Each row has a name. Each question is about the rows just above it.

sono: | -3.94 | -1.56 |  2.74 |  0.16 | -0.11 |
kefu: | -3.94 | -1.56 |  0.96 |  0.16 |  2.75 |
zet: | -0.61 | -3.90 |  4.21 | -8.44 | -4.38 |
The entry that follows | -3.90 |: => | 4.21 |
What comes right after | 4.21 | in the named rows? => | -8.44 |
What comes right after | 0.96 | in the named rows? => | 0.16 |

fepa: | -0.74 |  0.57 |  2.90 | -1.17 |  2.12 |  0.45 | -1.85 |  2.91 | -3.61 |  0.10 | -1.04 |  0.93 |  0.07 |
tuli: |  2.37 |  1.12 |  4.32 |  4.18 | -1.70 |  1.07 |  3.34 |  3.41 | -0.78 |  3.56 | -1.38 |  0.37 | -0.06 |
vuse: | -2.78 |  2.23 |  0.40 |  1.51 |  1.41 | -0.71 | -0.39 | -1.91 |  2.51 |  3.20 | -0.40 |  0.37 |  1.26 |
Saro: |  1.93 |  0.03 |  3.26 |  2.20 | -6.54 | -0.14 |  2.01 |  3.91 | -0.27 |  0.93 | -3.84 |  0.37 |  0.49 |
kerot: |  0.45 |  0.24 | -1.67 | -1.74 |  1.44 | -1.58 | -0.66 | -1.19 | -1.50 |  1.26 |  1.89 |  0.37 | -1.54 |
zet: |  2.31 |  1.94 |  1.14 | -1.91 |  1.78 | -0.02 |  0.18 |  0.14 |  2.39 |  1.42 | -1.97 |  0.37 | -1.23 |
Zezu: | -0.54 | -2.79 |  1.74 | -0.37 | -0.28 | -0.32 | -0.63 |  3.40 |  0.56 | -0.38 |  0.04 |  0.37 |  1.11 |
sono: | -1.45 |  0.84 |  2.11 | -0.49 |  0.92 |  0.25 | -0.28 |  1.64 |  2.45 |  4.19 |  2.91 |  0.37 |  0.78 |
Tutas: | -1.86 | -0.56 |  2.28 | -1.44 |  0.05 | -0.74 | -1.62 |  0.53 |  1.26 |  2.57 |  1.39 |  0.37 |  1.30 |
kefu: |  0.33 |  1.25 |  2.01 | -1.20 | -0.06 | -0.49 | -1.67 |  0.51 |  1.68 |  2.13 |  0.83 |  0.37 |  0.13 |
fonav: | -0.55 |  0.02 |  0.06 |  0.69 | -1.21 | -3.32 |  0.23 | -2.04 |  0.01 | -2.15 |  1.10 |  0.37 | -3.02 |
zov: |  1.07 | -1.00 | -0.44 |  2.60 |  1.44 | -0.67 |  0.02 |  2.37 |  0.37 |  4.06 | -1.29 |  0.37 | -1.84 |
Right after | -1.04 | comes => | 0.93 |
The entry that follows | 4.19 |: => | 2.91 |
Right after | -0.27 | comes => | 0.93 |
What comes right after | 0.92 | in the named rows? => | 0.25 |

Saro: | -0.01 |  0.04 |  0.09 | -0.56 | -0.32 |  0.00 | -1.57 |  0.24 | -0.14 |
Tutas: | -0.11 | -0.43 |  0.23 |  0.17 | -0.16 | -0.05 | -1.56 | -0.46 | -0.29 |
zov: | -0.06 | -1.56 |  0.39 | -0.53 | -0.20 | -0.08 | -3.95 | -0.81 | -0.42 |
kerot: | -0.20 | -0.78 |  0.21 | -2.87 |  0.33 | -0.12 | -1.42 |  2.41 |  0.52 |
sono: |  0.24 |  0.37 | -0.12 | -0.86 | -0.25 | -0.03 | -5.46 |  0.27 |  0.16 |
kefu: |  0.10 |  0.12 |  0.18 | -0.72 | -0.28 | -0.05 | -4.45 |  0.00 | -0.04 |
vuse: | -0.20 | -0.78 |  0.21 | -2.87 |  0.33 | -0.12 |  8.22 |  2.41 |  0.52 |
fepa: |  0.22 |  0.24 | -0.14 | -1.14 | -0.28 |  0.02 | -4.53 |  0.62 |  0.18 |
Right after | 0.37 | comes => | -0.12 |
The entry that follows | -0.06 |: => | -1.56 |
Right after | 0.04 | comes => | 0.09 |
What comes right after | -1.57 | in the named rows? => | 0.24 |
Right after | 0.09 | comes => | -0.56 |
Right after | 0.22 | comes => | 0.24 |

tuli: | -2.39 |  3.75 |  1.88 | -2.41 |  3.74 | -0.79 |
vuse: | -0.78 |  0.00 | -7.12 |  2.32 | -2.79 | -2.36 |
Tutas: | -2.39 | -0.80 |  1.88 | -2.38 |  3.74 |  3.75 |
Which row holds | -2.39 |  3.75 |  1.88 | -2.41 |  3.74 | -0.79 |? => tuli
The entry that follows | 2.32 |: => | -2.79 |
The entry that follows | -0.78 |: => | 0.00 |
Right after | -0.80 | comes => | 1.88 |
The entry that follows | -2.41 |: => | 3.74 |

zov: |  1.20 |  1.08 | -1.93 | -1.64 | -1.89 |  1.28 | -1.91 |
sono: | -0.71 | -0.63 |  0.06 |  0.04 | -0.08 | -0.76 | -0.11 |
fonav: | -2.30 | -1.91 |  0.56 |  0.55 |  0.36 | -1.75 |  0.28 |
vuse: |  3.07 |  3.08 | -2.40 | -2.31 | -2.43 |  3.11 | -2.45 |
Tutas: |  0.07 | -0.06 | -1.02 | -0.43 | -0.86 |  0.05 | -0.84 |
kefu: |  5.61 |  5.96 | -5.05 | -5.29 | -5.01 |  5.62 | -4.93 |
tuli: |  0.05 | -0.04 |  0.24 |  0.05 |  0.14 | -0.04 |  0.09 |
fepa: | -1.44 | -1.25 |  1.50 |  1.61 |  1.50 | -1.30 |  1.51 |
kerot: | -0.13 | -0.06 |  0.51 |  0.10 |  0.04 | -0.27 |  0.28 |
zet: | -0.89 | -0.93 |  1.15 |  1.17 |  1.02 | -0.83 |  0.95 |
Zezu: |  6.29 |  6.38 | -5.34 | -5.26 | -5.34 |  6.31 | -5.33 |
Saro: |  0.43 |  0.44 | -0.47 | -0.62 | -0.63 |  0.42 | -0.65 |
Right after | 6.38 | comes => | -5.34 |
Right after | -1.93 | comes => | -1.64 |
What comes right after | -2.31 | in the named rows? => | -2.43 |
What comes right after | 0.43 | in the named rows? => | 0.44 |

zet: |  4.11 | -2.60 | -3.96 |  0.33 | -3.16 |  2.74 |  0.32 | -0.66 |  0.90 |  2.63 | -1.80 |  0.55 | -0.21 |  0.90 |  5.35 | -1.81 |  0.72 |  1.02 |
Tutas: | -1.72 |  0.96 | -0.18 |  0.02 | -2.28 |  1.14 |  0.22 | -6.53 | -0.72 | -1.79 |  0.59 | -0.26 |  0.10 | -1.04 | -3.44 | -0.18 | -1.38 | -0.36 |
zov: | -1.84 | -1.90 |  1.00 |  1.07 | -1.20 | -4.31 |  1.14 |  3.65 |  1.25 | -0.10 | -0.80 |  1.60 |  0.53 |  3.94 |  4.21 |  1.44 |  1.10 |  0.24 |
fepa: | -3.88 | -3.81 |  2.67 | -0.77 | -3.72 | -2.04 | -2.35 | -4.06 | -3.17 |  1.77 |  0.36 |  0.18 |  1.19 | -3.86 |  2.10 |  5.32 | -1.38 | -2.27 |
sono: | -0.31 |  4.34 | -0.09 | -2.56 |  4.60 |  1.91 | -0.11 |  5.80 |  1.65 |  2.00 |  0.07 | -1.63 | -1.64 |  4.40 | -4.45 | -1.90 |  4.27 | -3.80 |
Right after | 1.07 | comes => | -1.20 |
Right after | -0.09 | comes => | -2.56 |
The entry that follows | -0.31 |: => | 4.34 |
What comes right after | -3.81 | in the named rows? => | 2.67 |

Tutas: | -0.30 | -3.28 | -3.65 | -3.64 | -0.10 | -0.42 | -0.31 | -0.58 |
fepa: | -2.78 |  6.20 |  3.02 |  0.84 |  0.19 |  1.07 | -0.24 | -1.87 |
Saro: | -0.74 |  2.15 | -0.77 |  0.59 |  0.34 | -0.85 |  1.38 | -2.76 |
zov: | -2.15 | -1.15 |  4.48 | -1.34 |  0.02 |  0.74 | -2.34 | -0.38 |
kerot: |  0.79 |  2.65 | -0.60 |  1.26 |  0.85 | -1.83 |  4.03 | -3.27 |
Zezu: | -4.23 |  5.70 |  2.09 |  0.01 |  0.11 |  1.85 | -2.02 | -1.57 |
zet: |  0.20 |  3.42 | -0.03 |  0.40 |  0.26 | -0.03 |  0.24 | -2.70 |
tuli: | -1.09 |  6.03 |  2.74 |  1.57 | -1.08 | -0.22 |  2.16 | -2.56 |
vuse: | -4.78 |  3.08 | -0.27 | -1.46 |  0.45 |  2.47 | -3.37 | -0.26 |
kefu: | -1.94 |  5.12 |  1.10 |  0.86 |  0.56 | -0.07 |  1.30 | -2.91 |
sono: | -2.37 |  5.08 |  4.49 |  0.52 | -0.22 |  2.04 | -1.58 |  0.59 |
Right after | 4.49 | comes => | 0.52 |
What comes right after | 5.70 | in the named rows? => | 2.09 |
The entry that follows | 0.19 |: => | 1.07 |
Right after | -1.09 | comes => | 6.03 |
The entry that follows | -3.65 |: => | -3.64 |
The entry that follows | -0.30 |: => | -3.28 |
The entry that follows | -1.15 |: => | 4.48 |

Saro: |  4.00 |  0.88 | -2.41 |  0.88 |
fepa: |  6.28 |  4.77 | -2.58 |  4.77 |
Tutas: | -2.49 | -2.57 |  8.01 |  1.94 |
vuse: | -0.25 | -1.32 |  2.60 | -1.32 |
zet: |  4.77 | -3.04 | -0.49 | -3.04 |
tuli: | -2.84 | -3.48 | -2.94 | -3.48 |
fonav: |  0.84 | -2.94 | -3.33 | -2.94 |
kerot: | -5.13 | -3.49 |  0.82 | -3.49 |
The entry that follows | -2.58 |: => | 4.77 |
Right after | -2.57 | comes => | 8.01 |
What comes right after | -2.41 | in the named rows? => | 0.88 |

kefu: | -5.67 | -0.33 | -1.23 |  0.31 |  1.84 | -3.47 | -4.64 | -2.27 | -4.95 |  3.67 |  5.72 |  4.16 | -0.64 | -0.43 |  3.78 | -1.91 |  2.36 | -5.18 | -4.20 | -2.69 | -2.31 |  4.49 | -1.06 |  0.57 | -2.58 | -5.37 | -4.96 |  5.60 | -3.19 |  5.86 |  4.80 |
Tutas: |  3.78 |  5.15 | -1.73 | -2.90 | -3.60 |  6.36 | -0.45 | -3.58 |  3.65 |  1.38 |  2.03 |  1.42 |  5.01 |  5.17 | -4.76 | -4.27 |  5.27 |  1.30 |  4.99 | -4.36 | -4.91 | -1.24 | -0.15 | -1.17 | -0.66 | -5.69 | -2.28 |  2.56 |  2.44 | -2.65 | -4.15 |
zet: | -6.14 |  6.24 | -0.15 |  3.89 |  4.29 | -3.44 | -5.23 | -4.04 |  5.54 | -3.12 | -6.08 |  4.44 |  2.33 |  5.95 | -1.92 | -3.52 | -1.90 | -2.31 | -2.50 | -3.27 |  0.02 |  5.51 | -2.76 | -4.73 | -1.16 |  6.08 |  5.95 | -1.15 | -1.89 | -3.73 |  4.24 |
zov: | -3.95 |  3.38 |  2.53 | -3.61 | -4.64 | -1.63 | -1.64 |  3.05 | -3.03 | -2.15 | -5.24 | -4.22 |  2.42 | -1.61 | -2.38 | -0.06 | -4.82 |  0.40 | -4.03 |  5.80 |  0.87 | -1.88 | -4.33 | -2.37 |  5.87 | -0.07 | -2.32 | -5.03 | -2.32 |  2.57 | -6.12 |
Right after | -2.37 | comes => | 5.87 |
Right after | -2.28 | comes => | 2.56 |

